Below is a small trained network, with its code and all its weights. Each question gives an input and a target symbol and asks what happens when units are switched off, that is, made to give their printed mean instead of their output.

import numpy as np


def w(rows, s, z=0):
    codes = np.array(rows[::2]) - 128.0
    scale = np.full(codes.shape[1], s)
    scale[-1] = z or s
    return codes * scale


def f(y):
    return np.maximum(y, 0)


def softmax(a):
    e = np.exp(a - a.max(-1, keepdims=True))
    return e / e.sum(-1, keepdims=True)


def log_softmax(a):
    a = a - a.max(-1, keepdims=True)
    return a - np.log(np.exp(a).sum(-1, keepdims=True))


def net(x, mask):
    ids = ['ΘΩβγδημξφ'.index(c) for c in x.split()]
    T = len(ids)
    res = E[ids] + P[:T]
    u = 0
    for l in range(2):
        r = res
        for j in range(2):
            rows = slice(3 * j, 3 * j + 3)
            q, k, v = (r @ M[l][rows].T for M in (Q, K, V))
            z = softmax(np.where(np.tri(T) > 0, q @ k.T / 3**0.5, -1e9)) @ v
            o = O[l][rows]
            res = res + np.where(mask[u + j], z, o[:, -1]) @ o[:, :-1]
        u += 2
        y = f(res @ A[l][:, :-1].T + A[l][:, -1])
        res = res + np.where(mask[u : u + 8], y, B[l][:, -1]) @ B[l][:, :-1]
        u += 8
    return log_softmax(res[-1] @ U[:, :-1].T + U[:, -1])


Q, K, V, O, A, B = {}, {}, {}, {}, {}, {}
E = w([
[100,67,180,112,56,164,190],'Θ',
[84,85,101,101,167,191,170],'Ω',
[175,121,164,36,81,48,86],'β',
[11,125,66,139,182,117,69],'γ',
[95,99,48,163,91,81,125],'δ',
[130,67,116,144,222,125,154],'η',
[160,131,84,50,24,173,86],'μ',
[165,137,84,132,166,5,180],'ξ',
[111,191,112,199,135,109,83],'φ',
],0.018)
P = w([
[163,31,160,141,28,186,168],'0',
[176,59,166,206,106,201,141],'1',
[174,58,191,222,145,194,100],'2',
[182,45,205,232,171,195,111],'3',
[199,29,221,239,155,189,104],'4',
[205,28,207,253,184,196,118],'5',
],0.0056)
Q[0] = w([
[78,110,96,190,134,254,148],'0.h1',
[192,77,173,119,161,129,62],'0.h1',
[112,253,190,50,175,101,195],'0.h1',
[162,122,177,186,127,60,166],'0.h2',
[61,155,137,153,113,70,132],'0.h2',
[229,148,130,129,171,157,113],'0.h2',
],0.0099)
K[0] = w([
[115,165,173,218,70,254,111],'0.h1',
[129,187,140,137,103,60,144],'0.h1',
[130,70,42,29,143,184,81],'0.h1',
[91,67,136,177,43,143,144],'0.h2',
[133,196,24,132,97,119,119],'0.h2',
[101,95,241,243,106,162,84],'0.h2',
],0.0093)
V[0] = w([
[217,96,15,20,166,124,165],'0.h1',
[67,56,49,176,155,97,132],'0.h1',
[209,156,155,141,129,67,208],'0.h1',
[140,139,198,217,171,76,176],'0.h2',
[233,121,23,111,162,136,111],'0.h2',
[132,85,169,108,255,99,107],'0.h2',
],0.0059)
O[0] = w([
[174,179,25,47,228,81,204,115],'0.h1',
[132,110,8,122,145,96,184,211],'0.h1',
[141,118,115,133,166,65,2,115],'0.h1',
[143,35,132,91,137,48,93,2],'0.h2',
[155,191,80,125,153,153,219,179],'0.h2',
[201,146,124,213,157,226,165,66],'0.h2',
],0.0069,0.002)
A[0] = w([
[139,119,172,180,149,51,188,248],'0.n1',
[129,197,187,145,119,111,37,170],'0.n2',
[134,125,174,109,231,111,226,226],'0.n3',
[1,167,81,109,176,152,216,192],'0.n4',
[96,100,28,109,41,73,124,187],'0.n5',
[106,182,97,106,93,196,188,126],'0.n6',
[133,88,161,165,186,217,105,254],'0.n7',
[101,119,153,180,50,161,175,180],'0.n8',
],0.0078,0.003)
B[0] = w([
[64,202,101,89,52,84,102,197],'0.n1',
[192,135,162,192,2,158,102,168],'0.n2',
[74,115,129,21,141,113,118,211],'0.n3',
[149,50,183,144,196,72,97,206],'0.n4',
[179,194,176,237,202,177,138,227],'0.n5',
[171,104,165,200,140,207,43,201],'0.n6',
[179,110,170,52,26,87,107,254],'0.n7',
[145,230,143,151,123,129,163,225],'0.n8',
],0.0069,0.0076)
Q[1] = w([
[120,116,37,65,149,138,147],'1.h1',
[129,84,112,142,254,107,154],'1.h1',
[129,128,71,158,121,103,83],'1.h1',
[123,168,149,94,98,119,122],'1.h2',
[163,77,217,113,126,74,187],'1.h2',
[112,164,151,159,140,100,49],'1.h2',
],0.012)
K[1] = w([
[178,121,20,66,202,160,114],'1.h1',
[121,155,116,104,239,97,129],'1.h1',
[192,175,171,173,205,177,100],'1.h1',
[172,101,189,44,113,68,119],'1.h2',
[254,129,111,103,99,126,169],'1.h2',
[32,130,144,95,75,177,105],'1.h2',
],0.0089)
V[1] = w([
[151,215,86,44,129,137,155],'1.h1',
[118,2,107,26,84,132,172],'1.h1',
[77,205,187,100,132,136,190],'1.h1',
[148,78,39,147,86,153,154],'1.h2',
[177,137,109,156,63,138,226],'1.h2',
[88,151,114,115,131,113,113],'1.h2',
],0.0061)
O[1] = w([
[196,123,194,84,107,96,99,74],'1.h1',
[148,77,240,177,162,180,133,3],'1.h1',
[127,2,161,240,74,114,157,159],'1.h1',
[41,219,91,97,139,140,80,92],'1.h2',
[126,197,81,100,154,143,142,201],'1.h2',
[135,178,113,225,150,88,132,53],'1.h2',
],0.0073,0.0038)
A[1] = w([
[126,168,121,143,133,140,171,39],'1.n1',
[85,126,121,130,180,215,99,5],'1.n2',
[177,168,119,160,128,187,167,165],'1.n3',
[141,76,164,129,186,153,189,41],'1.n4',
[138,133,164,84,109,148,150,86],'1.n5',
[124,176,205,163,141,117,245,117],'1.n6',
[167,137,95,151,143,182,46,132],'1.n7',
[129,111,106,159,83,158,129,157],'1.n8',
],0.011,0.0029)
B[1] = w([
[186,237,39,182,150,199,145,145],'1.n1',
[168,132,162,248,90,213,64,162],'1.n2',
[16,100,144,108,211,96,39,246],'1.n3',
[149,154,12,153,48,202,218,194],'1.n4',
[112,170,156,203,143,95,176,201],'1.n5',
[102,112,18,88,157,79,1,171],'1.n6',
[153,99,211,24,176,46,214,255],'1.n7',
[25,135,124,92,167,117,107,236],'1.n8',
],0.0065,0.0088)
U = w([
[40,28,200,170,158,97,121,224],'Θ',
[235,122,126,133,68,196,33,145],'Ω',
[129,221,192,147,52,127,155,61],'β',
[113,120,120,179,187,151,83,107],'γ',
[91,122,120,123,177,63,172,6],'δ',
[81,114,140,94,111,174,238,147],'η',
[43,163,227,32,198,190,128,129],'μ',
[119,2,68,46,154,82,158,225],'ξ',
[61,113,67,63,39,175,34,85],'φ',
],0.0053,0.0022)

Each question gives the input, a string of symbols that net reads in full, and the target symbol t.
The units are the heads (3 rows each of Q, K, V and O) and the neurons (one row each of A and B). Each row of codes is followed by its name. A weight is (code - 128) times the scale printed after its matrix; where a second scale follows, it is the last column's (O, A, B and U).
mask holds one flag per unit, layer by layer, with each layer's heads first. A switched-off unit (its flag False) gives its mean, the last column of its rows in O or B, instead of its output. The means were averaged over made-up inputs and are rounded, as every weight is.
A unit's drop is (log p(t) with every unit on - log p(t) with that unit switched off) / (log p(t) with every unit on - log p(t) with every unit switched off).
unit that matters most: the unit with the biggest drop
top k neurons: the k neurons with the biggest drops, biggest first
top k neurons in layer l: the k neurons of layer l with the biggest drops, biggest first
drop when u is switched off: that unit's drop, to one decimal
input μ ξ η Ω, target ξ: top 2 neurons : [0.n4, 0.n7]
input φ μ η μ γ Ω, target φ: top 3 neurons : [0.n2, 1.n7, 0.n7]
input μ ξ ξ Θ, target φ: top 3 neurons in layer 1 : [1.n6, 1.n7, 1.n4]
input η φ γ, target φ: top 3 neurons : [0.n7, 0.n2, 1.n5]
input γ γ Ω η η, target η: unit that matters most : 1.n4
input μ η φ η, target φ: top 3 neurons in layer 0 : [0.n2, 0.n7, 0.n1]
input φ Θ γ β, target Ω: top 2 neurons : [1.n3, 0.n2]
input μ Θ γ φ η φ, target φ: top 2 neurons in layer 1 : [1.n8, 1.n5]
input μ μ γ, target γ: top 3 neurons : [1.n2, 0.n4, 0.n1]
input η γ μ β η, target η: top 2 neurons : [1.n4, 0.n3]
input ξ Ω Ω η, target ξ: top 3 neurons : [0.n5, 0.n7, 0.n3]
input φ μ μ Ω Ω, target φ: top 2 neurons : [1.n7, 0.n2]
input η γ γ μ η δ, target γ: top 2 neurons : [0.n5, 0.n7]
input μ δ μ φ η, target φ: top neuron : [0.n2]
input β η η μ, target μ: top 2 neurons : [1.n7, 1.n3]
input δ μ δ, target δ: top 2 neurons : [0.n5, 0.n7]
input μ μ φ η γ, target φ: top 2 neurons in layer 1 : [1.n7, 1.n5]
input Θ Θ β, target Θ: drop when 0.h1 is switched off : 0.1
input β φ φ, target φ: drop when 0.n2 is switched off : 0.2
input μ η ξ δ γ μ, target ξ: drop when 1.n8 is switched off : 0.0
input γ μ β, target β: drop when 0.n2 is switched off : 0.6
input η β Ω, target Ω: unit that matters most : 1.h1
